Small tables with named rows and columns. After each table, cells are looked up by row and column.

lem
fields: sebomi, gurevo, gen
zosupa: [37.53, 30.43, 53.22]
mim: [59.10, 60.61, 57.03]
gugov: [11.90, 60.46, 25.41]
tadem: [18.63, 8.60, 36.65]
zer: [70.66, 40.13, 72.09]
zazi: [81.52, 72.68, 77.38]
palevur: [71.07, 91.64, 36.82]
katero: [53.71, 15.41, 52.89]
fepapi: [49.47, 40.41, 54.45]
pono: [47.39, 44.00, 46.50]
pakulu: [38.96, 40.52, 30.69]
ganiki: [46.82, 61.56, 25.45]
mugaba: [36.27, 43.90, 38.47]

gen of pono is 46.50
sebomi of tadem is 18.63
gurevo of zazi is 72.68
gurevo of fepapi is 40.41
gen of gugov is 25.41
gen of pakulu is 30.69
gurevo of pakulu is 40.52
gurevo of katero is 15.41
sebomi of ganiki is 46.82
gurevo of mugaba is 43.90
gen of zazi is 77.38
gen of mim is 57.03
sebomi of mim is 59.10
gen of fepapi is 54.45
gurevo of pono is 44.00
gen of palevur is 36.82
sebomi of zazi is 81.52
sebomi of zosupa is 37.53
sebomi of katero is 53.71

Table musegiv
,vuzod,dudedez,funor,mot,rep,fiki,lele,biremu,zopomal,bod
varonel,-68033,9728,-25046,-36441,-7877,-27298,-15641,21972,-23969,-33118
katav,-17922,28310,-53492,-29346,-34510,-30905,-11418,-4919,-17535,-34703
kip,20179,44731,-84667,-26538,-16386,52424,-4667,-32903,-26548,-16804
los,46841,-68125,621,2870,-53873,-70372,17225,20235,-54732,-7751

What is the biremu of katav in musegiv? -4919
What is the vuzod of kip in musegiv? 20179
What is the funor of varonel in musegiv? -25046
What is the vuzod of katav in musegiv? -17922
What is the mot of katav in musegiv? -29346
What is the lele of varonel in musegiv? -15641
What is the dudedez of kip in musegiv? 44731
What is the rep of varonel in musegiv? -7877
What is the funor of los in musegiv? 621
What is the lele of katav in musegiv? -11418
What is the mot of varonel in musegiv? -36441
What is the rep of los in musegiv? -53873
What is the mot of los in musegiv? 2870

tipegu =
|  | sovinak | renoze | nos | romav | tumude | repu |
|---|---|---|---|---|---|---|
| koz | 451 | 822 | 609 | 220 | 461 | 238 |
| dez | 774 | 390 | 502 | 619 | 426 | 115 |
| dul | 456 | 813 | 603 | 232 | 461 | 234 |
| dom | 454 | 823 | 605 | 225 | 459 | 230 |
| lodufom | 415 | 729 | 605 | 184 | 103 | 386 |

koz, romav: 220
dul, tumude: 461
dul, nos: 603
dez, repu: 115
dom, sovinak: 454
dom, nos: 605
dul, sovinak: 456
lodufom, repu: 386
lodufom, renoze: 729
koz, repu: 238
dul, repu: 234
Row with the largest sovinak: dez

dugad
          nimam     sek     nuv     pum     lur  sedafan     pem   nivef   tunon     nam
kiso      0.017   4.187   1.494  -2.390  -1.393   -0.571   3.936   1.511  -4.529  -4.869
badune    3.990   1.231  -2.010  -1.125  -1.393    3.132   2.662  -4.190  -4.182  -2.750
bov      -2.254  -1.270  -0.758   4.571   2.895   -4.010  -5.296  -3.556   0.680  -2.044
nem       1.436  -2.180  -1.509  -0.175   4.681    1.809  -4.023  -5.773  -2.793   0.546
timisa    5.693   0.321  -1.009   4.887   1.108   -2.952  -1.795  -0.706   5.195   1.958
valub     0.300   0.321   3.997   2.039  -3.180   -1.100  -1.158   4.045   3.111  -4.163
zikeseg  -2.254  -0.133   4.497   2.356  -4.609   -4.275  -2.750  -0.389  -1.751  -2.986

What is the nivef of valub in dugad? 4.045
What is the pem of kiso in dugad? 3.936
What is the sedafan of nem in dugad? 1.809
What is the nuv of timisa in dugad? -1.009
What is the tunon of nem in dugad? -2.793
What is the nam of kiso in dugad? -4.869
What is the nivef of timisa in dugad? -0.706
What is the pum of kiso in dugad? -2.390
What is the nivef of bov in dugad? -3.556
What is the tunon of badune in dugad? -4.182
What is the tunon of zikeseg in dugad? -1.751
What is the pum of badune in dugad? -1.125
What is the nam of badune in dugad? -2.750
What is the nam of nem in dugad? 0.546
What is the pem of timisa in dugad? -1.795
What is the lur of badune in dugad? -1.393
Which row has the largest lur? nem

vozu:
|  | kisu | pag | banogi | nel | palune | tozovag | sudorar | duzito | dom |
|---|---|---|---|---|---|---|---|---|---|
| fiv | 117 | 198 | 144 | 138 | 135 | 242 | 99 | 104 | 49 |
| piraki | 140 | 76 | 131 | 81 | 154 | 131 | 128 | 161 | 142 |
| rol | 147 | 147 | 147 | 134 | 119 | 236 | 125 | 87 | 111 |

sudorar of rol = 125
pag of piraki = 76
banogi of rol = 147
pag of rol = 147
duzito of fiv = 104
palune of piraki = 154
tozovag of fiv = 242
nel of fiv = 138
Row with the largest kisu: rol

lunape
|  | gigarur | simar | lef | pagob | ripiru | mibisuk | ropuves | vok |
|---|---|---|---|---|---|---|---|---|
| dobipa | 26 | 224 | 153 | 93 | 208 | 218 | 157 | 192 |
| voboka | 182 | 43 | 125 | 84 | 133 | 106 | 57 | 72 |
| fof | 143 | 213 | 78 | 84 | 135 | 189 | 28 | 188 |
| mok | 109 | 90 | 88 | 127 | 84 | 2 | 135 | 39 |
| kem | 124 | 201 | 97 | 99 | 111 | 171 | 50 | 196 |
| kofam | 68 | 102 | 185 | 94 | 95 | 34 | 201 | 52 |
| mip | 118 | 188 | 80 | 102 | 102 | 151 | 51 | 196 |
| vegov | 178 | 45 | 188 | 137 | 189 | 90 | 182 | 69 |
| tep | 122 | 173 | 64 | 107 | 102 | 144 | 58 | 195 |
| pav | 136 | 42 | 203 | 78 | 112 | 151 | 109 | 98 |

fof, simar => 213
dobipa, ropuves => 157
kofam, vok => 52
mip, pagob => 102
fof, ropuves => 28
mip, ripiru => 102
tep, ripiru => 102
fof, vok => 188
fof, pagob => 84
tep, lef => 64
Which row has the largest lef? pav

gutubob.csv
,sove,pur,bol,bame,bab,mel
milemog,56,18,35,26,18,35
fir,81,22,34,60,32,20
kude,68,36,53,53,16,38
pabos,24,52,32,36,25,31
duranu,58,43,46,22,19,44
gak,61,44,45,34,49,36
mot,29,68,55,62,19,52
rozo,54,50,58,51,47,50
keso,36,48,40,39,36,37
ziv,59,37,31,26,60,33
vafo,15,43,36,27,38,38

bab of fir is 32
mel of milemog is 35
pur of pabos is 52
bol of keso is 40
pur of duranu is 43
mel of vafo is 38
sove of milemog is 56
sove of kude is 68
pur of rozo is 50
pur of keso is 48
bab of vafo is 38
bol of fir is 34
bab of milemog is 18
sove of pabos is 24

kifi.tsv
	das	leb	vifek
sulute	-7134	-1463	-3103
saka	-1042	-2961	21
merakep	-2862	-2898	4375
litadu	-2053	-3545	313
zup	-2245	-3148	2190
pur	-2693	-1740	1727
muzof	9353	1789	3324
tibog	-2612	-2655	196

What is the das of merakep in kifi? -2862
What is the leb of sulute in kifi? -1463
What is the das of sulute in kifi? -7134
What is the vifek of tibog in kifi? 196
What is the leb of tibog in kifi? -2655
What is the vifek of litadu in kifi? 313
What is the das of tibog in kifi? -2612
What is the das of saka in kifi? -1042
What is the leb of pur in kifi? -1740

Table vovim
|  | puf | raz | pez | dag | tadomin |
|---|---|---|---|---|---|
| dud | 7099 | 5088 | 5893 | 5604 | 5289 |
| nusuk | 5445 | 4022 | 3640 | 5124 | 3543 |
| vekuzu | 4632 | 5226 | 5524 | 3657 | 5699 |
| puvizin | 7454 | 3489 | 5568 | 4352 | 3797 |
| mulor | 2182 | 6252 | 5335 | 5742 | 5858 |
| tofofis | 3195 | 4371 | 7314 | 4773 | 6282 |
| vanutil | 2232 | 6923 | 5788 | 4483 | 5355 |
| debu | 3359 | 3200 | 7050 | 5493 | 6468 |
| naput | 8720 | 4996 | 3624 | 5207 | 3728 |

naput, tadomin: 3728
nusuk, tadomin: 3543
naput, puf: 8720
debu, dag: 5493
dud, tadomin: 5289
puvizin, dag: 4352
debu, puf: 3359
puvizin, tadomin: 3797
naput, pez: 3624
vanutil, puf: 2232
tofofis, raz: 4371
mulor, raz: 6252
naput, raz: 4996
tofofis, tadomin: 6282
naput, dag: 5207
Row with the largest tadomin: debu

Table degaf
|  | fakulis | zom |
|---|---|---|
| zek | 39 | 51 |
| gutolo | 26 | 48 |
| vedef | 50 | 73 |
| dorepod | 27 | 36 |
| nare | 18 | 18 |
| fefa | 25 | 30 |
| bafi | 3 | -58 |
| zefuve | 28 | 30 |
| ris | -2 | -52 |
| tuvo | 34 | 47 |

What is the fakulis of zefuve in degaf?
28
What is the zom of nare in degaf?
18
What is the fakulis of ris in degaf?
-2
What is the fakulis of nare in degaf?
18
What is the fakulis of dorepod in degaf?
27
What is the zom of vedef in degaf?
73
What is the zom of zefuve in degaf?
30
What is the zom of gutolo in degaf?
48
What is the zom of ris in degaf?
-52
What is the zom of dorepod in degaf?
36
What is the fakulis of gutolo in degaf?
26
What is the fakulis of zek in degaf?
39
Which row has the largest zom? vedef

